Here is a tiny trained network, its code and every weight. The questions are about switching its units off for an input and a class, where a switched-off unit gives its printed mean instead of its output.

import numpy as np


def w(rows, s, z=0):
    codes = np.array(rows[::2]) - 128.0
    scale = np.full(codes.shape[1], s)
    scale[-1] = z or s
    return codes * scale


def norm(h):
    return h / np.sqrt((h * h).mean(-1, keepdims=True) + 1e-5)


def f(y):
    return np.maximum(y, 0)


def log_softmax(a):
    a = a - a.max(-1, keepdims=True)
    return a - np.log(np.exp(a).sum(-1, keepdims=True))


def net(x, mask):
    res = np.array(x, float).reshape(1, 7) / 4 @ E
    u = 0
    for l in range(3):
        y = f(norm(res) @ A[l][:, :-1].T + A[l][:, -1])
        res = res + np.where(mask[u : u + 10], y, B[l][:, -1]) @ B[l][:, :-1]
        u += 10
    return log_softmax(norm(res)[-1] @ U[:, :-1].T + U[:, -1])


A, B = {}, {}
E = w([
[174,209,46,161,109,129],'x0',
[21,68,164,133,100,167],'x1',
[113,143,157,119,162,83],'x2',
[168,101,108,51,131,118],'x3',
[3,164,70,65,50,64],'x4',
[102,119,167,173,51,154],'x5',
[57,161,90,74,135,188],'x6',
],0.0062)
A[0] = w([
[186,66,118,174,79,8,110],'L0N1',
[137,110,115,67,146,154,159],'L0N2',
[121,71,158,119,222,163,87],'L0N3',
[133,72,111,77,68,42,88],'L0N4',
[134,254,22,222,28,128,2],'L0N5',
[167,220,194,69,138,69,73],'L0N6',
[116,158,176,169,164,50,24],'L0N7',
[123,111,2,134,236,191,98],'L0N8',
[88,210,85,182,22,129,109],'L0N9',
[103,200,25,225,139,144,33],'L0N10',
],0.0054,0.0028)
B[0] = w([
[127,106,58,165,167,223,212],'L0N1',
[100,187,183,105,117,142,203],'L0N2',
[98,192,82,129,92,135,203],'L0N3',
[87,96,79,57,120,107,200],'L0N4',
[153,102,76,138,125,40,253],'L0N5',
[131,189,93,159,133,103,184],'L0N6',
[65,185,81,141,93,190,151],'L0N7',
[169,116,104,78,121,247,230],'L0N8',
[162,154,97,167,3,60,250],'L0N9',
[98,166,42,157,66,108,205],'L0N10',
],0.0059,0.0029)
A[1] = w([
[101,91,101,133,152,134,87],'L1N1',
[91,43,112,191,142,154,174],'L1N2',
[49,95,220,171,125,161,133],'L1N3',
[106,87,204,53,83,100,34],'L1N4',
[112,151,112,164,137,100,55],'L1N5',
[193,91,195,156,105,124,164],'L1N6',
[227,99,146,163,113,141,144],'L1N7',
[147,130,203,55,228,118,141],'L1N8',
[254,118,148,166,164,104,31],'L1N9',
[144,144,151,69,153,96,4],'L1N10',
],0.0084,0.0037)
B[1] = w([
[171,133,129,115,160,106,142],'L1N1',
[141,178,152,146,144,119,235],'L1N2',
[255,91,139,212,163,149,255],'L1N3',
[126,74,91,76,124,122,186],'L1N4',
[162,116,122,107,100,120,148],'L1N5',
[108,156,161,162,204,56,212],'L1N6',
[74,110,166,199,250,161,241],'L1N7',
[136,183,144,146,51,58,212],'L1N8',
[121,101,203,206,196,73,219],'L1N9',
[114,153,138,100,108,121,142],'L1N10',
],0.0081,0.0041)
A[2] = w([
[93,108,207,208,135,127,58],'L2N1',
[51,150,199,130,79,160,86],'L2N2',
[90,94,200,106,149,167,113],'L2N3',
[115,104,50,184,53,151,3],'L2N4',
[194,110,142,130,118,37,161],'L2N5',
[115,142,110,124,103,230,74],'L2N6',
[181,122,130,148,254,152,183],'L2N7',
[72,60,105,101,97,97,140],'L2N8',
[112,246,114,165,101,92,182],'L2N9',
[96,91,75,82,216,130,157],'L2N10',
],0.0095,0.0016)
B[2] = w([
[189,212,198,163,235,74,220],'L2N1',
[192,97,160,142,176,161,148],'L2N2',
[197,109,2,164,151,167,161],'L2N3',
[82,236,138,97,200,53,187],'L2N4',
[154,118,81,135,203,202,192],'L2N5',
[220,202,93,113,38,154,155],'L2N6',
[77,194,247,164,101,180,253],'L2N7',
[142,93,234,106,157,139,180],'L2N8',
[192,108,75,116,176,125,217],'L2N9',
[126,72,144,180,98,221,166],'L2N10',
],0.0072,0.0077)
U = w([
[133,189,28,131,106,63,195],'0',
[124,3,157,112,137,171,102],'1',
[162,151,200,224,206,118,186],'2',
[97,99,129,153,93,116,2],'3',
[41,81,183,52,110,62,101],'4',
[149,161,136,90,103,236,127],'5',
],0.016,0.0069)

Each question gives the input, the list of numbers given to net, and the class t.
The units are the neurons (one row each of A and B). Each row of codes is followed by its name. A weight is (code - 128) times the scale printed after its matrix; where a second scale follows, it is the last column's (A, B and U).
mask holds one flag per neuron, layer by layer. A switched-off neuron (its flag False) gives its mean, the last column of its row in B, instead of its output. The means were averaged over made-up inputs and are rounded, as every weight is.
A unit's drop is (log p(t) with every unit on - log p(t) with that unit switched off) / (log p(t) with every unit on - log p(t) with every unit switched off).
The circuit of an input: a set's keep is (log p(t) with only the set's units on - log p(t) with every unit switched off) / (log p(t) with every unit on - log p(t) with every unit switched off). Starting from the 12 units with the biggest drops (on a tie, the unit counted first), units are removed one at a time, each time the one whose removal leaves the highest keep (on an exact tie, the one counted first), for as long as the keep stays at least 0.8.
circuit, biggest first: the units of the circuit, biggest drop first
k most important neurons: the k neurons with the biggest drops, biggest first
top k neurons in layer l: the k neurons of layer l with the biggest drops, biggest first
drop when u is switched off: that unit's drop, to one decimal
input [5,5,-4,-8,-4,-8,6], class 0: 2 most important neurons => L0N10; L1N7
input [-7,1,-4,0,-1,3,7], class 5: top 2 neurons in layer 0 => L0N3; L0N5
input [-3,8,-7,4,-4,2,8], class 5: circuit, biggest first => L2N6
input [-7,2,-5,-1,3,-1,5], class 1: top 3 neurons in layer 1 => L1N4; L1N7; L1N9
input [-7,-6,0,-1,7,0,-8], class 1: 2 most important neurons => L0N4; L2N1
input [-7,-8,-4,-5,6,-2,-4], class 0: top 2 neurons in layer 2 => L2N7; L2N1
input [0,-4,-7,5,-2,6,5], class 5: top 2 neurons in layer 2 => L2N6; L2N1
input [-7,8,2,3,1,-6,2], class 1: 3 most important neurons => L1N4; L1N7; L1N9
input [6,6,4,-8,1,7,0], class 0: top 3 neurons in layer 0 => L0N9; L0N10; L0N5
input [4,4,1,-2,0,-6,-5], class 5: 2 most important neurons => L0N1; L0N7
input [-3,3,5,5,6,-2,-2], class 4: top 2 neurons in layer 1 => L1N7; L1N3
input [-2,7,7,1,6,-6,-5], class 1: drop when L2N10 is switched off => 0.2
input [3,-2,6,-5,6,5,-3], class 0: drop when L1N10 is switched off => 0.0
input [-7,-4,-7,-8,6,-8,6], class 5: drop when L2N6 is switched off => 0.1
input [-4,-1,-7,-4,3,-8,-2], class 1: drop when L2N4 is switched off => 0.2
input [-6,-6,4,-7,4,-5,7], class 0: top neuron in layer 1 => L1N8
